Here is a tiny trained network, its code and every weight. The questions are about switching its units off for an input and a class, where a switched-off unit gives its printed mean instead of its output.

import numpy as np


def w(rows, s, z=0):
    codes = np.array(rows[::2]) - 128.0
    scale = np.full(codes.shape[1], s)
    scale[-1] = z or s
    return codes * scale


def norm(h):
    return h / np.sqrt((h * h).mean(-1, keepdims=True) + 1e-5)


def f(y):
    return y / 2 * (1 + np.tanh(0.7978845608 * (y + 0.044715 * y**3)))


def log_softmax(a):
    a = a - a.max(-1, keepdims=True)
    return a - np.log(np.exp(a).sum(-1, keepdims=True))


def net(x, mask):
    res = np.array(x, float).reshape(1, 4) / 4 @ E
    u = 0
    for l in range(2):
        y = f(norm(res) @ A[l][:, :-1].T + A[l][:, -1])
        res = res + np.where(mask[u : u + 8], y, B[l][:, -1]) @ B[l][:, :-1]
        u += 8
    return log_softmax(norm(res)[-1] @ U[:, :-1].T + U[:, -1])


A, B = {}, {}
E = w([
[219,126,127,136,94,150,53,176,104],'x0',
[118,138,254,85,135,183,105,122,107],'x1',
[146,132,132,129,137,131,142,126,126],'x2',
[134,144,110,57,122,202,142,187,156],'x3',
],0.0086)
A[0] = w([
[216,132,36,152,101,103,72,152,111,66],'L0N1',
[164,79,153,137,118,139,95,175,53,3],'L0N2',
[129,159,109,184,196,164,112,176,116,86],'L0N3',
[134,136,65,90,103,110,158,111,210,23],'L0N4',
[177,84,104,199,107,88,89,53,61,183],'L0N5',
[178,93,139,125,129,131,63,178,3,22],'L0N6',
[108,135,39,141,142,81,185,124,169,132],'L0N7',
[108,68,192,185,154,64,122,46,100,158],'L0N8',
],0.0074,0.0052)
B[0] = w([
[76,104,56,154,124,214,162,96,23,198],'L0N1',
[152,95,141,140,58,74,134,129,204,139],'L0N2',
[162,119,117,91,44,75,153,117,104,118],'L0N3',
[175,48,194,90,86,140,160,126,108,147],'L0N4',
[68,240,130,211,154,153,80,60,187,243],'L0N5',
[122,139,107,86,178,2,164,110,213,169],'L0N6',
[209,157,225,74,114,86,41,169,177,225],'L0N7',
[174,48,135,174,111,150,163,206,87,254],'L0N8',
],0.0072,0.0068)
A[1] = w([
[148,96,35,108,109,159,149,169,49,49],'L1N1',
[169,123,136,43,110,100,104,165,182,4],'L1N2',
[91,55,134,147,161,79,162,111,2,130],'L1N3',
[177,117,137,32,99,94,122,171,162,63],'L1N4',
[106,113,89,199,96,146,142,115,91,208],'L1N5',
[203,100,206,191,107,24,64,123,180,32],'L1N6',
[107,213,178,116,194,170,99,139,147,147],'L1N7',
[137,121,90,72,105,105,129,117,197,123],'L1N8',
],0.0081,0.0026)
B[1] = w([
[69,87,193,164,176,103,165,166,122,146],'L1N1',
[140,143,112,188,118,161,89,40,97,189],'L1N2',
[165,114,94,132,114,137,68,128,74,169],'L1N3',
[182,166,131,160,115,81,74,78,97,199],'L1N4',
[193,108,189,12,116,113,119,95,107,189],'L1N5',
[47,130,57,47,132,159,206,207,185,255],'L1N6',
[99,113,63,155,122,59,167,131,160,186],'L1N7',
[151,112,196,152,144,150,109,98,81,154],'L1N8',
],0.011,0.0078)
U = w([
[30,152,84,85,118,128,215,185,214,212],'0',
[198,219,125,141,106,124,32,5,119,161],'1',
[150,32,183,120,151,160,145,173,45,4],'2',
],0.017,0.0015)

Each question gives the input, the list of numbers given to net, and the class t.
The units are the neurons (one row each of A and B). Each row of codes is followed by its name. A weight is (code - 128) times the scale printed after its matrix; where a second scale follows, it is the last column's (A, B and U).
mask holds one flag per neuron, layer by layer. A switched-off neuron (its flag False) gives its mean, the last column of its row in B, instead of its output. The means were averaged over made-up inputs and are rounded, as every weight is.
A unit's drop is (log p(t) with every unit on - log p(t) with that unit switched off) / (log p(t) with every unit on - log p(t) with every unit switched off).
The circuit of an input: a set's keep is (log p(t) with only the set's units on - log p(t) with every unit switched off) / (log p(t) with every unit on - log p(t) with every unit switched off). Starting from the 12 units with the biggest drops (on a tie, the unit counted first), units are removed one at a time, each time the one whose removal leaves the highest keep (on an exact tie, the one counted first), for as long as the keep stays at least 0.8.
circuit, biggest first: the units of the circuit, biggest drop first
top k neurons: the k neurons with the biggest drops, biggest first
k most important neurons of layer l: the k neurons of layer l with the biggest drops, biggest first
drop when u is switched off: that unit's drop, to one decimal
input [1,6,7,-7], class 0: circuit, biggest first => L1N6
input [4,-8,8,3], class 2: 2 most important neurons of layer 1 => L1N1, L1N6
input [3,0,5,8], class 2: circuit, biggest first => L0N7, L1N1, L1N6
input [1,1,1,-5], class 0: top 3 neurons => L0N1, L0N5, L1N4
input [-6,-8,-5,2], class 1: top 2 neurons => L1N4, L0N7
input [4,0,6,7], class 2: top 2 neurons => L0N7, L0N5
input [-7,1,6,0], class 2: top 2 neurons => L0N5, L1N6
input [0,3,0,-7], class 2: top 2 neurons => L0N8, L0N7
input [0,3,1,-1], class 2: top 2 neurons => L0N5, L0N7
input [5,-6,7,6], class 2: top 2 neurons => L0N1, L1N6
input [6,1,0,-3], class 0: top 2 neurons => L0N6, L0N2
input [-7,-3,-4,1], class 1: 2 most important neurons of layer 1 => L1N4, L1N2
input [2,5,0,1], class 1: top 3 neurons => L0N5, L1N4, L1N2
input [-5,8,-1,-7], class 2: circuit, biggest first => L0N8
input [-4,-1,-6,1], class 1: top 3 neurons => L0N5, L1N4, L1N2
input [-4,1,0,-7], class 2: 2 most important neurons of layer 1 => L1N3, L1N5
input [3,2,-7,6], class 1: drop when L0N1 is switched off => 0.3
input [4,7,-4,8], class 1: drop when L1N6 is switched off => 0.1
input [7,6,0,-3], class 0: drop when L1N6 is switched off => 0.3
input [-8,4,0,-1], class 2: most important neuron of layer 1 => L1N6
